Here is a tiny trained network, its code and every weight. The questions are about switching its units off for an input and a class, where a switched-off unit gives its printed mean instead of its output.

import numpy as np


def w(rows, s, z=0):
    codes = np.array(rows[::2]) - 128.0
    scale = np.full(codes.shape[1], s)
    scale[-1] = z or s
    return codes * scale


def f(y):
    return np.maximum(y, 0)


def log_softmax(a):
    a = a - a.max(-1, keepdims=True)
    return a - np.log(np.exp(a).sum(-1, keepdims=True))


def net(x, mask):
    res = np.array(x, float).reshape(1, 2) / 4 @ E
    y = f(res @ A[0][:, :-1].T + A[0][:, -1])
    res = res + np.where(mask, y, B[0][:, -1]) @ B[0][:, :-1]
    return log_softmax(res[-1] @ U[:, :-1].T + U[:, -1])


A, B = {}, {}
E = w([
[129,5,139,244,111,254,34,154,93,121,123],'x0',
[121,146,123,234,141,63,204,175,104,192,128],'x1',
],0.0089)
A[0] = w([
[116,139,115,97,147,163,120,114,116,104,104,133],'neuron 1',
[119,108,139,28,151,165,60,132,131,101,132,87],'neuron 2',
[130,125,137,207,148,109,179,144,128,143,139,69],'neuron 3',
[123,143,123,221,103,102,185,149,124,157,134,87],'neuron 4',
[127,143,124,250,136,73,210,147,125,141,103,101],'neuron 5',
[133,101,100,232,131,210,71,126,122,114,127,110],'neuron 6',
[124,138,133,70,136,175,124,121,141,127,117,84],'neuron 7',
[108,127,135,107,141,146,133,153,133,137,133,240],'neuron 8',
[126,84,144,189,113,185,98,137,121,132,126,64],'neuron 9',
[123,136,119,211,125,89,173,115,118,134,133,123],'neuron 10',
[127,129,114,46,111,167,79,138,107,122,118,84],'neuron 11',
[120,162,132,64,119,102,183,120,147,132,137,84],'neuron 12',
[132,122,123,129,119,116,119,118,130,132,133,245],'neuron 13',
[139,131,134,135,129,128,135,117,126,110,115,245],'neuron 14',
[130,133,119,62,127,182,104,116,128,135,136,116],'neuron 15',
[127,141,123,81,125,156,91,146,147,95,103,102],'neuron 16',
[137,113,114,100,106,132,111,111,128,117,127,149],'neuron 17',
[126,127,126,47,98,170,80,95,121,90,130,108],'neuron 18',
[133,160,116,30,132,39,210,118,124,125,119,99],'neuron 19',
[124,142,155,121,151,142,126,147,130,121,125,112],'neuron 20',
[141,118,136,81,128,135,73,113,158,109,148,103],'neuron 21',
[124,100,138,164,119,160,90,124,134,128,127,127],'neuron 22',
[136,148,118,118,139,144,120,149,103,124,153,117],'neuron 23',
[127,140,115,129,128,154,139,146,149,131,131,118],'neuron 24',
],0.014,0.011)
B[0] = w([
[133,119,121,138,112,120,132,118,147,146,138,163],'neuron 1',
[132,69,128,127,131,75,127,113,160,154,142,202],'neuron 2',
[129,65,133,112,118,73,103,101,144,148,141,178],'neuron 3',
[135,77,122,133,130,59,131,109,141,154,139,200],'neuron 4',
[151,55,124,132,128,87,136,87,168,129,144,232],'neuron 5',
[101,172,165,111,149,121,48,164,112,109,109,254],'neuron 6',
[126,99,127,132,120,87,94,102,131,141,147,158],'neuron 7',
[162,182,114,123,127,224,247,150,141,113,151,210],'neuron 8',
[94,172,158,118,120,106,46,150,133,136,125,205],'neuron 9',
[138,90,128,135,123,102,155,114,143,122,131,194],'neuron 10',
[126,86,135,128,123,85,117,104,145,145,141,177],'neuron 11',
[108,139,163,127,130,122,53,172,130,126,122,193],'neuron 12',
[169,180,114,145,132,247,243,136,149,89,138,214],'neuron 13',
[147,184,126,128,126,227,252,138,139,114,141,214],'neuron 14',
[127,100,129,145,131,90,144,114,137,123,134,178],'neuron 15',
[138,85,132,131,128,109,122,114,129,140,125,168],'neuron 16',
[142,115,119,137,128,141,130,109,147,141,126,165],'neuron 17',
[153,71,121,139,135,80,141,118,146,134,129,205],'neuron 18',
[96,173,165,114,143,128,12,159,115,114,106,250],'neuron 19',
[123,107,144,131,100,150,128,141,122,137,132,128],'neuron 20',
[120,105,147,133,114,84,137,105,124,129,158,175],'neuron 21',
[137,158,136,103,139,139,91,140,142,115,111,192],'neuron 22',
[124,123,120,125,119,132,128,123,122,127,120,129],'neuron 23',
[131,132,124,120,137,131,128,130,139,133,134,128],'neuron 24',
],0.026,0.015)
U = w([
[80,195,170,104,153,134,16,210,132,120,103,107],'0',
[158,2,117,142,127,50,164,61,170,174,167,96],'1',
[155,195,94,139,122,241,249,154,121,121,138,255],'2',
[81,144,71,135,96,148,128,135,61,187,86,72],'3',
[98,125,77,142,106,119,124,102,77,165,105,77],'4',
],0.0085,0.0039)

Each question gives the input, the list of numbers given to net, and the class t.
The units are the neurons (one row each of A and B). Each row of codes is followed by its name. A weight is (code - 128) times the scale printed after its matrix; where a second scale follows, it is the last column's (A, B and U).
mask holds one flag per neuron, in row order. A switched-off neuron (its flag False) gives its mean, the last column of its row in B, instead of its output. The means were averaged over made-up inputs and are rounded, as every weight is.
A unit's drop is (log p(t) with every unit on - log p(t) with that unit switched off) / (log p(t) with every unit on - log p(t) with every unit switched off).
The circuit of an input: a set's keep is (log p(t) with only the set's units on - log p(t) with every unit switched off) / (log p(t) with every unit on - log p(t) with every unit switched off). Starting from the 12 units with the biggest drops (on a tie, the unit counted first), units are removed one at a time, each time the one whose removal leaves the highest keep (on an exact tie, the one counted first), for as long as the keep stays at least 0.8.
circuit, biggest first: the units of the circuit, biggest drop first
most important unit: the unit with the biggest drop
k most important neurons: the k neurons with the biggest drops, biggest first
drop when u is switched off: that unit's drop, to one decimal
input [-6,3], class 0: most important unit	neuron 19
input [3,-3], class 2: circuit, biggest first	[neuron 19; neuron 5]
input [-3,-3], class 2: circuit, biggest first	[neuron 6; neuron 5]
input [-6,-7], class 1: 2 most important neurons	[neuron 6; neuron 18]
input [8,8], class 0: 2 most important neurons	[neuron 6; neuron 9]
input [4,-5], class 1: 3 most important neurons	[neuron 19; neuron 2; neuron 18]
input [-7,7], class 0: 2 most important neurons	[neuron 19; neuron 12]
input [3,-4], class 1: 3 most important neurons	[neuron 19; neuron 2; neuron 18]
input [0,-3], class 2: 2 most important neurons	[neuron 5; neuron 4]
input [-5,5], class 0: 4 most important neurons	[neuron 19; neuron 12; neuron 18; neuron 2]
input [-6,1], class 0: drop when neuron 19 is switched off	4.2
input [-1,-3], class 2: drop when neuron 5 is switched off	0.3
input [-7,5], class 0: drop when neuron 19 is switched off	8.9
input [5,4], class 0: circuit, biggest first	[neuron 6]
input [-7,0], class 0: drop when neuron 19 is switched off	1.3
